Below is a small trained network, with its code and all its weights. Each question gives an input and a class and asks what happens when units are switched off, that is, made to give their printed mean instead of their output.

import numpy as np


def w(rows, s, z=0):
    codes = np.array(rows[::2]) - 128.0
    scale = np.full(codes.shape[1], s)
    scale[-1] = z or s
    return codes * scale


def f(y):
    return y / 2 * (1 + np.tanh(0.7978845608 * (y + 0.044715 * y**3)))


def log_softmax(a):
    a = a - a.max(-1, keepdims=True)
    return a - np.log(np.exp(a).sum(-1, keepdims=True))


def net(x, mask):
    res = np.array(x, float).reshape(1, 6) / 4 @ E
    y = f(res @ A[0][:, :-1].T + A[0][:, -1])
    res = res + np.where(mask, y, B[0][:, -1]) @ B[0][:, :-1]
    return log_softmax(res[-1] @ U[:, :-1].T + U[:, -1])


A, B = {}, {}
E = w([
[11,202,204,45,109],'x0',
[134,136,138,138,138],'x1',
[146,149,150,148,145],'x2',
[194,185,51,14,254],'x3',
[120,117,118,118,119],'x4',
[71,232,26,187,99],'x5',
],0.0096)
A[0] = w([
[130,14,114,68,89,162],'neuron 0',
[242,108,65,151,65,88],'neuron 1',
[170,80,209,61,142,52],'neuron 2',
[59,166,172,85,178,144],'neuron 3',
[96,208,37,184,102,69],'neuron 4',
[75,199,62,164,122,73],'neuron 5',
[141,59,186,89,146,61],'neuron 6',
[166,158,73,72,164,110],'neuron 7',
[53,87,199,190,89,105],'neuron 8',
[52,199,214,81,103,97],'neuron 9',
[116,82,149,253,95,129],'neuron 10',
[144,62,206,90,160,68],'neuron 11',
[98,76,101,85,144,78],'neuron 12',
[170,40,50,202,164,54],'neuron 13',
[162,83,90,167,139,131],'neuron 14',
[174,179,60,40,184,80],'neuron 15',
[110,177,28,171,103,43],'neuron 16',
[170,171,117,81,161,75],'neuron 17',
[68,127,200,60,126,73],'neuron 18',
[44,186,191,54,114,90],'neuron 19',
[177,163,66,60,224,136],'neuron 20',
[96,199,58,163,111,85],'neuron 21',
[100,93,171,252,25,115],'neuron 22',
[137,118,133,125,47,179],'neuron 23',
[66,195,181,61,109,20],'neuron 24',
[196,102,173,88,99,72],'neuron 25',
[170,192,142,136,103,104],'neuron 26',
[128,114,135,139,80,2],'neuron 27',
[174,56,153,101,126,50],'neuron 28',
[193,117,105,159,130,21],'neuron 29',
[155,60,68,189,172,20],'neuron 30',
[222,125,115,171,92,119],'neuron 31',
],0.011,0.0037)
B[0] = w([
[128,145,134,117,168,181],'neuron 0',
[146,132,80,226,118,198],'neuron 1',
[70,153,172,133,212,186],'neuron 2',
[198,79,69,189,85,189],'neuron 3',
[27,199,209,129,197,207],'neuron 4',
[85,159,191,142,200,192],'neuron 5',
[53,195,173,126,182,175],'neuron 6',
[176,69,167,47,59,195],'neuron 7',
[153,78,157,34,56,216],'neuron 8',
[175,125,39,182,115,216],'neuron 9',
[170,90,155,94,94,218],'neuron 10',
[49,185,178,171,218,185],'neuron 11',
[126,142,146,124,120,137],'neuron 12',
[152,108,67,198,132,209],'neuron 13',
[173,103,56,205,140,175],'neuron 14',
[197,89,165,18,74,225],'neuron 15',
[73,206,176,152,178,192],'neuron 16',
[116,94,146,70,79,174],'neuron 17',
[122,102,103,191,135,189],'neuron 18',
[173,133,37,207,116,216],'neuron 19',
[182,76,136,46,105,237],'neuron 20',
[82,210,184,150,193,191],'neuron 21',
[142,56,161,1,56,254],'neuron 22',
[141,131,118,88,129,166],'neuron 23',
[167,108,75,201,136,195],'neuron 24',
[18,173,175,163,164,162],'neuron 25',
[101,114,132,136,118,134],'neuron 26',
[105,109,134,96,116,139],'neuron 27',
[92,198,151,162,163,169],'neuron 28',
[127,147,97,145,89,160],'neuron 29',
[133,112,103,198,88,183],'neuron 30',
[143,130,61,160,108,180],'neuron 31',
],0.0085,0.015)
U = w([
[158,102,145,61,65,93],'0',
[155,132,10,230,111,250],'1',
[64,182,192,164,193,49],'2',
],0.013,0.0023)

Each question gives the input, the list of numbers given to net, and the class t.
The units are the neurons (one row each of A and B). Each row of codes is followed by its name. A weight is (code - 128) times the scale printed after its matrix; where a second scale follows, it is the last column's (A, B and U).
mask holds one flag per neuron, in row order. A switched-off neuron (its flag False) gives its mean, the last column of its row in B, instead of its output. The means were averaged over made-up inputs and are rounded, as every weight is.
A unit's drop is (log p(t) with every unit on - log p(t) with that unit switched off) / (log p(t) with every unit on - log p(t) with every unit switched off).
The circuit of an input: a set's keep is (log p(t) with only the set's units on - log p(t) with every unit switched off) / (log p(t) with every unit on - log p(t) with every unit switched off). Starting from the 12 units with the biggest drops (on a tie, the unit counted first), units are removed one at a time, each time the one whose removal leaves the highest keep (on an exact tie, the one counted first), for as long as the keep stays at least 0.8.
units of the circuit, in order: the units of the circuit, biggest drop first
most important unit: the unit with the biggest drop
top k neurons: the k neurons with the biggest drops, biggest first
drop when u is switched off: that unit's drop, to one decimal
input [-5,3,-5,1,8,-5], class 1: most important unit -> neuron 4
input [5,6,-5,-4,4,2], class 1: top 3 neurons -> (neuron 19; neuron 9; neuron 15)
input [5,-7,6,1,-5,7], class 2: top 3 neurons -> (neuron 4; neuron 5; neuron 21)
input [2,3,2,8,7,8], class 0: top 3 neurons -> (neuron 15; neuron 20; neuron 7)
input [-8,-2,-2,8,-6,2], class 0: top 2 neurons -> (neuron 15; neuron 20)
input [-8,2,-4,-8,-8,2], class 0: top 2 neurons -> (neuron 22; neuron 10)
input [-6,0,5,-7,-6,8], class 2: top 2 neurons -> (neuron 4; neuron 16)
input [-8,6,-6,-8,-2,-4], class 0: top 3 neurons -> (neuron 22; neuron 10; neuron 8)
input [1,6,-7,-7,7,6], class 0: top 2 neurons -> (neuron 22; neuron 8)
input [-7,8,3,8,5,3], class 0: top 2 neurons -> (neuron 15; neuron 20)
input [7,4,-4,7,7,-8], class 2: top 3 neurons -> (neuron 11; neuron 2; neuron 6)
input [2,0,5,-6,2,7], class 2: top 2 neurons -> (neuron 4; neuron 21)
input [8,6,6,-5,-6,7], class 1: top 2 neurons -> (neuron 9; neuron 19)
input [7,0,1,-6,5,-3], class 1: units of the circuit, in order -> (neuron 19)
input [-7,1,-5,-7,-8,-8], class 2: drop when neuron 17 is switched off -> 0.1
input [-7,2,-6,8,-3,0], class 0: drop when neuron 15 is switched off -> 1.5
input [8,-1,-2,7,8,-7], class 1: drop when neuron 3 is switched off -> 0.2
